Below are the code and all the weights of a small trained network. Each question names an input and a class and asks about switching units off, where a switched-off unit gives its printed mean instead of its output.

import numpy as np


def w(rows, s, z=0):
    codes = np.array(rows[::2]) - 128.0
    scale = np.full(codes.shape[1], s)
    scale[-1] = z or s
    return codes * scale


def norm(h):
    return h / np.sqrt((h * h).mean(-1, keepdims=True) + 1e-5)


def f(y):
    return y / 2 * (1 + np.tanh(0.7978845608 * (y + 0.044715 * y**3)))


def log_softmax(a):
    a = a - a.max(-1, keepdims=True)
    return a - np.log(np.exp(a).sum(-1, keepdims=True))


def net(x, mask):
    res = np.array(x, float).reshape(1, 4) / 4 @ E
    u = 0
    for l in range(2):
        y = f(norm(res) @ A[l][:, :-1].T + A[l][:, -1])
        res = res + np.where(mask[u : u + 11], y, B[l][:, -1]) @ B[l][:, :-1]
        u += 11
    return log_softmax(norm(res)[-1] @ U[:, :-1].T + U[:, -1])


A, B = {}, {}
E = w([
[87,121,94,148,132,131,110,94,212,187,111,215],'x0',
[218,79,84,154,220,47,111,168,149,84,111,113],'x1',
[223,153,154,234,175,82,5,155,174,123,138,206],'x2',
[116,78,165,212,51,137,161,132,221,48,103,160],'x3',
],0.0027)
A[0] = w([
[92,94,122,100,88,153,218,101,114,92,111,79,47],'L0N0',
[156,154,146,123,95,141,144,182,68,88,190,49,79],'L0N1',
[232,73,91,104,252,13,135,194,141,84,90,85,121],'L0N2',
[253,111,113,127,235,61,120,210,106,101,115,87,63],'L0N3',
[139,59,84,167,121,91,168,114,220,91,118,184,44],'L0N4',
[67,103,17,85,157,114,155,92,139,184,109,142,69],'L0N5',
[166,199,188,157,132,176,70,117,126,160,156,217,81],'L0N6',
[147,171,113,174,165,118,64,111,130,177,116,181,101],'L0N7',
[218,123,94,175,211,50,45,136,164,155,125,186,141],'L0N8',
[82,130,99,61,135,168,163,129,120,179,122,119,2],'L0N9',
[147,65,141,244,69,101,105,152,208,66,117,194,117],'L0N10',
],0.0037,0.0024)
B[0] = w([
[175,72,120,161,109,84,92,111,169,99,144,156,176],'L0N0',
[62,128,156,159,142,152,117,131,191,159,153,156,160],'L0N1',
[104,175,102,214,77,109,80,88,73,114,173,38,249],'L0N2',
[225,123,113,188,140,91,143,3,30,30,153,68,220],'L0N3',
[41,174,128,161,148,138,134,159,148,193,83,118,174],'L0N4',
[105,158,168,103,187,154,149,82,23,94,134,145,161],'L0N5',
[105,144,92,173,112,92,108,194,91,131,138,56,190],'L0N6',
[130,41,97,141,88,97,133,149,149,103,140,102,178],'L0N7',
[146,80,91,75,65,36,86,147,148,153,188,125,252],'L0N8',
[196,81,131,107,136,144,58,147,101,125,135,175,147],'L0N9',
[150,186,180,71,228,156,172,88,119,180,67,111,253],'L0N10',
],0.0039)
A[1] = w([
[151,161,134,61,200,190,130,126,65,139,112,159,2],'L1N0',
[103,172,140,136,129,164,155,137,140,123,110,127,154],'L1N1',
[253,133,125,138,142,98,91,136,94,112,140,149,43],'L1N2',
[153,112,57,56,161,102,105,104,61,141,175,158,106],'L1N3',
[129,119,131,89,163,129,92,98,72,146,172,142,122],'L1N4',
[133,141,194,92,169,202,160,105,128,134,120,149,179],'L1N5',
[140,70,118,100,69,154,152,114,113,80,149,141,65],'L1N6',
[188,117,102,157,156,66,91,149,197,165,127,125,91],'L1N7',
[181,107,92,136,157,93,120,157,110,64,128,75,87],'L1N8',
[146,165,138,164,111,180,144,61,87,96,146,120,49],'L1N9',
[205,148,170,173,129,111,68,172,106,77,163,104,116],'L1N10',
],0.0061,0.0022)
B[1] = w([
[84,150,131,189,154,192,219,166,223,124,43,213,185],'L1N0',
[156,141,99,128,177,102,135,136,76,139,67,133,171],'L1N1',
[130,40,136,135,184,60,221,4,134,36,65,69,204],'L1N2',
[153,191,187,191,187,116,209,78,178,129,33,100,252],'L1N3',
[113,95,159,225,146,170,126,126,156,104,45,106,208],'L1N4',
[139,74,220,123,203,124,202,148,175,69,50,234,230],'L1N5',
[182,80,83,19,96,56,66,177,165,80,213,168,165],'L1N6',
[148,219,220,12,68,65,82,140,148,152,130,93,209],'L1N7',
[159,177,30,194,175,170,139,60,102,218,173,94,224],'L1N8',
[147,144,134,98,140,33,82,157,228,210,79,139,178],'L1N9',
[79,85,84,199,192,230,202,64,64,89,68,131,245],'L1N10',
],0.0035,0.0038)
U = w([
[77,140,197,139,195,231,215,142,168,122,11,221,169],'0',
[130,220,174,83,68,46,24,173,176,210,131,104,122],'1',
[154,105,12,106,114,202,128,160,111,104,251,111,70],'2',
[118,29,145,2,43,120,127,173,165,35,216,196,125],'3',
[168,148,75,229,187,87,136,12,64,103,120,12,163],'4',
[167,142,67,124,152,202,73,176,95,106,184,188,2],'5',
[53,168,93,206,85,254,50,209,13,158,185,132,109],'6',
],0.0076,0.0063)

Each question gives the input, the list of numbers given to net, and the class t.
The units are the neurons (one row each of A and B). Each row of codes is followed by its name. A weight is (code - 128) times the scale printed after its matrix; where a second scale follows, it is the last column's (A, B and U).
mask holds one flag per neuron, layer by layer. A switched-off neuron (its flag False) gives its mean, the last column of its row in B, instead of its output. The means were averaged over made-up inputs and are rounded, as every weight is.
A unit's drop is (log p(t) with every unit on - log p(t) with that unit switched off) / (log p(t) with every unit on - log p(t) with every unit switched off).
The circuit of an input: a set's keep is (log p(t) with only the set's units on - log p(t) with every unit switched off) / (log p(t) with every unit on - log p(t) with every unit switched off). Starting from the 12 units with the biggest drops (on a tie, the unit counted first), units are removed one at a time, each time the one whose removal leaves the highest keep (on an exact tie, the one counted first), for as long as the keep stays at least 0.8.
circuit, biggest first: the units of the circuit, biggest drop first
unit that matters most: the unit with the biggest drop
k most important neurons: the k neurons with the biggest drops, biggest first
k most important neurons of layer l: the k neurons of layer l with the biggest drops, biggest first
drop of u: that unit's drop, to one decimal
input [-5,-1,-2,6], class 3: 3 most important neurons of layer 0 : [L0N0, L0N4, L0N5]
input [6,-3,-7,6], class 3: circuit, biggest first : [L1N6, L1N3]
input [7,-8,-7,6], class 3: unit that matters most : L0N10
input [-7,-6,7,4], class 0: circuit, biggest first : [L0N2, L0N3]
input [-1,-5,2,1], class 6: circuit, biggest first : [L0N3, L1N2, L1N3]
input [0,-8,7,0], class 6: circuit, biggest first : [L0N3, L0N6, L1N3]
input [8,-8,3,-5], class 6: circuit, biggest first : [L0N10, L0N6, L1N2]
input [-8,3,-6,2], class 2: 3 most important neurons of layer 1 : [L1N6, L1N3, L1N2]
input [6,-7,-7,6], class 3: 2 most important neurons : [L0N10, L1N6]
input [1,-2,7,3], class 1: 2 most important neurons : [L1N7, L0N3]
input [-8,-4,2,-7], class 0: 2 most important neurons : [L0N2, L0N8]
input [-3,0,-2,5], class 0: 2 most important neurons of layer 0 : [L0N8, L0N10]
input [2,5,-8,1], class 3: 3 most important neurons : [L1N6, L0N10, L0N3]
input [4,7,-1,5], class 1: 2 most important neurons : [L0N4, L1N7]
input [8,-8,8,5], class 1: most important neuron : [L0N6]
input [0,-4,7,6], class 1: drop of L0N3 : 0.4
input [-5,-6,6,3], class 0: drop of L0N10 : 0.5
input [6,-1,8,7], class 1: drop of L1N4 : 0.0
input [1,-2,-2,2], class 3: drop of L0N0 : 0.1
input [-7,2,-4,2], class 2: most important neuron : [L0N10]
